Small tables with named rows and columns. After each table, cells are looked up by row and column.

Table bevofat
,kaz,fipepe,nol,kip,kavarib
zelof,2997,7586,3797,5901,4283
ged,1953,2950,1716,2062,1364
vuvin,2264,2964,2020,2290,1715
dun,3018,7601,3757,5755,4180
fik,2917,7589,3698,5793,4147
kuzi,2668,7564,3424,5559,3813
sanoko,2475,3016,2177,2335,1819
ruke,2579,7557,3344,5501,3708
tugupu,1993,3004,1748,1998,1343
koroz,1980,2986,1738,2020,1351
luv,2555,3034,2380,2513,2145
veval,2360,2983,2118,2341,1816

fipepe of luv is 3034
nol of dun is 3757
kip of fik is 5793
kavarib of dun is 4180
kip of zelof is 5901
kavarib of koroz is 1351
kavarib of ruke is 3708
nol of ged is 1716
fipepe of veval is 2983
kip of ged is 2062
nol of fik is 3698
kavarib of ged is 1364
kaz of tugupu is 1993
kaz of zelof is 2997
kaz of sanoko is 2475

nipi:
,zufe,gos,moz,kisam
bom,106,104,125,140
bel,154,67,185,106
gof,195,199,213,85
tigopa,54,142,189,217
fedize,55,183,161,129
gemunu,126,173,110,77
zagizi,167,127,123,87
demedet,109,223,86,233

What is the moz of tigopa in nipi? 189
What is the zufe of tigopa in nipi? 54
What is the kisam of zagizi in nipi? 87
What is the kisam of demedet in nipi? 233
What is the moz of fedize in nipi? 161
What is the kisam of bel in nipi? 106
What is the moz of zagizi in nipi? 123
What is the zufe of bel in nipi? 154
What is the gos of demedet in nipi? 223
What is the gos of tigopa in nipi? 142
Row with the largest moz: gof

Table foz
	malar	vedak	dos	rupud	pid	tar	kuro	meparo	nepapes	virila
vunopaf	1957	5410	9556	8197	8154	9514	2704	5550	3558	6359
zut	5167	5482	5279	5474	5435	6243	6829	4114	5340	4458
mabefi	5859	6317	5282	8350	4977	9897	8010	6143	5167	5916
mus	6785	5502	2440	2780	1963	7030	4912	8021	7992	6750
luzos	8545	2584	6275	7876	7165	5687	8016	5696	5367	8781
rarudop	3312	3462	3486	4362	2510	9168	5735	4788	4787	4643

What is the dos of mus in foz? 2440
What is the dos of rarudop in foz? 3486
What is the pid of luzos in foz? 7165
What is the tar of luzos in foz? 5687
What is the kuro of rarudop in foz? 5735
What is the kuro of mus in foz? 4912
What is the meparo of zut in foz? 4114
What is the kuro of mabefi in foz? 8010
What is the virila of luzos in foz? 8781
What is the dos of luzos in foz? 6275
What is the meparo of rarudop in foz? 4788
What is the dos of mabefi in foz? 5282
What is the rupud of vunopaf in foz? 8197
What is the vedak of mus in foz? 5502

Table posefa
|  | non | rofute | nul | funi | rubivar | dos | rudegef |
|---|---|---|---|---|---|---|---|
| sif | 335 | 70 | -470 | 391 | 306 | -264 | 125 |
| kasapob | 346 | -329 | -98 | 513 | 580 | 413 | 228 |
| bopasez | -243 | 611 | -24 | 412 | -68 | 136 | 586 |
| natuka | 224 | 266 | 619 | 620 | -98 | 611 | 173 |
| buri | 323 | 602 | 187 | 323 | -315 | -247 | -81 |
| gube | 214 | 103 | -508 | 288 | 340 | -273 | 221 |
| kup | 247 | -273 | -64 | 538 | 560 | 494 | 332 |

kasapob, non -> 346
gube, rubivar -> 340
kup, rubivar -> 560
gube, funi -> 288
bopasez, dos -> 136
kasapob, rubivar -> 580
buri, rudegef -> -81
bopasez, non -> -243
natuka, dos -> 611
sif, rudegef -> 125
natuka, funi -> 620
bopasez, rubivar -> -68
kup, rudegef -> 332
natuka, rudegef -> 173
kasapob, nul -> -98
gube, nul -> -508
natuka, rubivar -> -98
kup, funi -> 538
sif, dos -> -264

Table tado
|  | fiv | guf | rim |
|---|---|---|---|
| zan | 0.19 | 0.14 | 0.80 |
| suvivos | 0.61 | 0.37 | 0.34 |
| big | 0.40 | 0.47 | 0.35 |

rim of big = 0.35
fiv of big = 0.40
fiv of zan = 0.19
rim of zan = 0.80
guf of suvivos = 0.37
rim of suvivos = 0.34
guf of big = 0.47
guf of zan = 0.14
fiv of suvivos = 0.61
Which row has the largest fiv? suvivos

mitosor:
cols = zirer, netefek, rodogum, taf, vusev
ras: [8109, 8408, 2292, 1101, 8866]
sikuri: [7618, 1093, 7860, 1847, 6437]
gezabe: [4198, 7809, 1915, 3923, 7776]
foni: [2941, 7789, 1132, 5317, 5193]
zulosim: [8070, 8648, 1951, 892, 8432]

gezabe, zirer => 4198
ras, zirer => 8109
ras, taf => 1101
foni, netefek => 7789
foni, rodogum => 1132
zulosim, vusev => 8432
sikuri, rodogum => 7860
foni, vusev => 5193
gezabe, netefek => 7809
foni, taf => 5317
sikuri, zirer => 7618
zulosim, netefek => 8648
gezabe, rodogum => 1915
sikuri, vusev => 6437
ras, netefek => 8408
zulosim, taf => 892
foni, zirer => 2941
sikuri, netefek => 1093
gezabe, vusev => 7776
sikuri, taf => 1847
Row with the largest zirer: ras

bibat
|  | lazud | fazogo | sor | gad | sopame |
|---|---|---|---|---|---|
| nadi | 0.52 | 0.94 | 0.90 | 0.22 | 0.22 |
| motos | 0.27 | 0.68 | 0.85 | 0.47 | 0.11 |
| sarupur | 0.44 | 0.10 | 0.15 | 0.74 | 0.72 |
| doz | 0.78 | 0.33 | 0.18 | 0.49 | 0.85 |
| nubina | 0.87 | 0.42 | 0.25 | 0.40 | 0.81 |
| rofabuk | 0.54 | 0.10 | 0.09 | 0.70 | 0.79 |
| papite | 0.29 | 0.78 | 0.93 | 0.41 | 0.07 |

rofabuk, gad => 0.70
nubina, sor => 0.25
nubina, sopame => 0.81
sarupur, fazogo => 0.10
nubina, lazud => 0.87
motos, sor => 0.85
nadi, fazogo => 0.94
doz, fazogo => 0.33
doz, lazud => 0.78
motos, gad => 0.47
sarupur, sopame => 0.72
sarupur, lazud => 0.44
sarupur, gad => 0.74
nadi, gad => 0.22
Which row has the largest gad? sarupur

Table ros
|  | ruri | kudosem | ret | led | navu | rit | kimoneg | tolase | fer |
|---|---|---|---|---|---|---|---|---|---|
| kasase | 83.40 | 53.10 | 53.00 | 79.60 | 79.77 | 83.26 | 57.86 | 77.85 | 57.34 |
| foge | 84.19 | 52.63 | 44.66 | 76.64 | 69.27 | 70.50 | 51.84 | 90.92 | 49.95 |
| mav | 69.42 | 42.03 | 52.38 | 24.07 | 70.86 | 50.53 | 44.39 | 66.73 | 77.05 |
| rizugo | 71.48 | 60.65 | 47.84 | 75.92 | 64.10 | 87.50 | 73.40 | 27.80 | 51.58 |
| somiku | 33.78 | 59.88 | 43.19 | 33.05 | 44.60 | 63.91 | 51.00 | 36.64 | 58.80 |
| fofado | 32.01 | 55.09 | 77.88 | 22.92 | 45.24 | 26.86 | 46.12 | 56.31 | 75.50 |
| didu | 77.07 | 55.33 | 80.68 | 83.30 | 81.55 | 58.97 | 56.68 | 90.62 | 64.52 |
| zul | 71.19 | 49.64 | 72.41 | 58.87 | 74.55 | 47.79 | 48.43 | 86.69 | 70.66 |
| zeramu | 32.01 | 72.30 | 43.33 | 57.07 | 43.61 | 88.19 | 65.37 | 27.15 | 49.95 |
| fekek | 74.91 | 42.03 | 43.19 | 22.92 | 43.61 | 26.86 | 49.75 | 52.17 | 69.60 |
| dufiku | 35.89 | 71.71 | 63.70 | 70.08 | 55.06 | 79.72 | 70.96 | 27.15 | 53.25 |
| dusavud | 32.23 | 69.35 | 83.70 | 83.50 | 82.51 | 85.89 | 44.39 | 85.93 | 69.07 |

What is the ruri of zul in ros? 71.19
What is the navu of fofado in ros? 45.24
What is the led of dufiku in ros? 70.08
What is the fer of rizugo in ros? 51.58
What is the navu of zeramu in ros? 43.61
What is the ret of zul in ros? 72.41
What is the kudosem of fofado in ros? 55.09
What is the kudosem of somiku in ros? 59.88
What is the kudosem of dufiku in ros? 71.71
What is the navu of somiku in ros? 44.60
What is the fer of kasase in ros? 57.34

